Here is a tiny trained network, its code and every weight. The questions are about switching its units off for an input and a class, where a switched-off unit gives its printed mean instead of its output.

import numpy as np


def w(rows, s, z=0):
    codes = np.array(rows[::2]) - 128.0
    scale = np.full(codes.shape[1], s)
    scale[-1] = z or s
    return codes * scale


def f(y):
    return y / 2 * (1 + np.tanh(0.7978845608 * (y + 0.044715 * y**3)))


def log_softmax(a):
    a = a - a.max(-1, keepdims=True)
    return a - np.log(np.exp(a).sum(-1, keepdims=True))


def net(x, mask):
    res = np.array(x, float).reshape(1, 8) / 4 @ E
    y = f(res @ A[0][:, :-1].T + A[0][:, -1])
    res = res + np.where(mask, y, B[0][:, -1]) @ B[0][:, :-1]
    return log_softmax(res[-1] @ U[:, :-1].T + U[:, -1])


A, B = {}, {}
E = w([
[194,229,224,44],'x0',
[130,131,126,133],'x1',
[131,143,115,154],'x2',
[127,125,117,145],'x3',
[223,27,157,216],'x4',
[135,149,110,152],'x5',
[1,121,241,254],'x6',
[128,136,130,129],'x7',
],0.0076)
A[0] = w([
[120,155,95,79,120],'n1',
[97,119,74,72,226],'n2',
[162,157,126,112,109],'n3',
[161,142,194,133,182],'n4',
[75,170,149,143,254],'n5',
[125,202,99,79,171],'n6',
[193,74,106,101,116],'n7',
[31,87,194,187,207],'n8',
[142,110,34,110,215],'n9',
[83,152,122,75,203],'n10',
[254,68,148,207,243],'n11',
[154,171,152,100,121],'n12',
[140,162,205,177,167],'n13',
[182,124,113,76,195],'n14',
],0.014,0.0052)
B[0] = w([
[118,181,118,236,174],'n1',
[149,125,3,175,195],'n2',
[186,222,168,159,153],'n3',
[190,122,177,49,175],'n4',
[23,149,87,73,195],'n5',
[154,139,95,113,206],'n6',
[198,153,135,106,178],'n7',
[57,115,166,119,254],'n8',
[187,92,48,121,208],'n9',
[112,228,63,172,187],'n10',
[178,73,205,108,246],'n11',
[70,199,122,128,170],'n12',
[103,78,180,77,188],'n13',
[242,198,112,149,198],'n14',
],0.0076,0.014)
U = w([
[140,83,2,221,103],'0',
[10,101,82,166,86],'1',
[166,203,90,155,84],'2',
[64,182,148,85,252],'3',
[204,13,90,94,207],'4',
[91,37,212,250,112],'5',
[231,164,215,159,24],'6',
[131,65,209,59,104],'7',
],0.0077,0.0044)

Each question gives the input, the list of numbers given to net, and the class t.
The units are the neurons (one row each of A and B). Each row of codes is followed by its name. A weight is (code - 128) times the scale printed after its matrix; where a second scale follows, it is the last column's (A, B and U).
mask holds one flag per neuron, in row order. A switched-off neuron (its flag False) gives its mean, the last column of its row in B, instead of its output. The means were averaged over made-up inputs and are rounded, as every weight is.
A unit's drop is (log p(t) with every unit on - log p(t) with that unit switched off) / (log p(t) with every unit on - log p(t) with every unit switched off).
The circuit of an input: a set's keep is (log p(t) with only the set's units on - log p(t) with every unit switched off) / (log p(t) with every unit on - log p(t) with every unit switched off). Starting from the 12 units with the biggest drops (on a tie, the unit counted first), units are removed one at a time, each time the one whose removal leaves the highest keep (on an exact tie, the one counted first), for as long as the keep stays at least 0.8.
circuit, biggest first: the units of the circuit, biggest drop first
top k neurons: the k neurons with the biggest drops, biggest first
drop of u: that unit's drop, to one decimal
input [7,-5,1,1,-5,-3,0,3], class 2: circuit, biggest first	n8, n10
input [0,3,-8,-7,0,3,4,2], class 1: circuit, biggest first	n11, n14
input [-7,-2,-5,8,-8,-4,0,-8], class 0: circuit, biggest first	n2
input [3,-4,-5,7,8,-7,-5,-2], class 6: circuit, biggest first	n14, n7
input [-4,-4,-5,-8,-1,-4,6,-5], class 1: circuit, biggest first	n11, n8
input [4,7,-5,1,1,-2,-5,-6], class 6: circuit, biggest first	n5, n14
input [1,-5,-3,4,4,-8,-7,-4], class 6: top 2 neurons	n14, n7
input [-4,-6,3,-4,-2,-1,-8,-2], class 0: top 2 neurons	n2, n9
input [-2,5,-7,1,-1,4,5,1], class 1: top 2 neurons	n11, n5
input [-1,4,2,-8,-1,5,-2,-7], class 0: top 2 neurons	n11, n4
input [-4,2,0,8,-1,-8,5,1], class 1: top 2 neurons	n11, n5
input [4,2,5,2,7,-4,7,-3], class 7: top 2 neurons	n4, n13
input [-6,-4,7,6,-2,1,6,-8], class 1: top 2 neurons	n5, n11
input [-7,0,2,3,-1,-6,3,-6], class 1: top neuron	n11
input [-7,5,-5,2,3,3,-1,-3], class 4: drop of n11	0.2
input [-5,4,-1,-8,-1,-4,-7,4], class 0: drop of n2	0.2
input [4,-5,-7,6,1,5,5,4], class 7: drop of n4	0.2
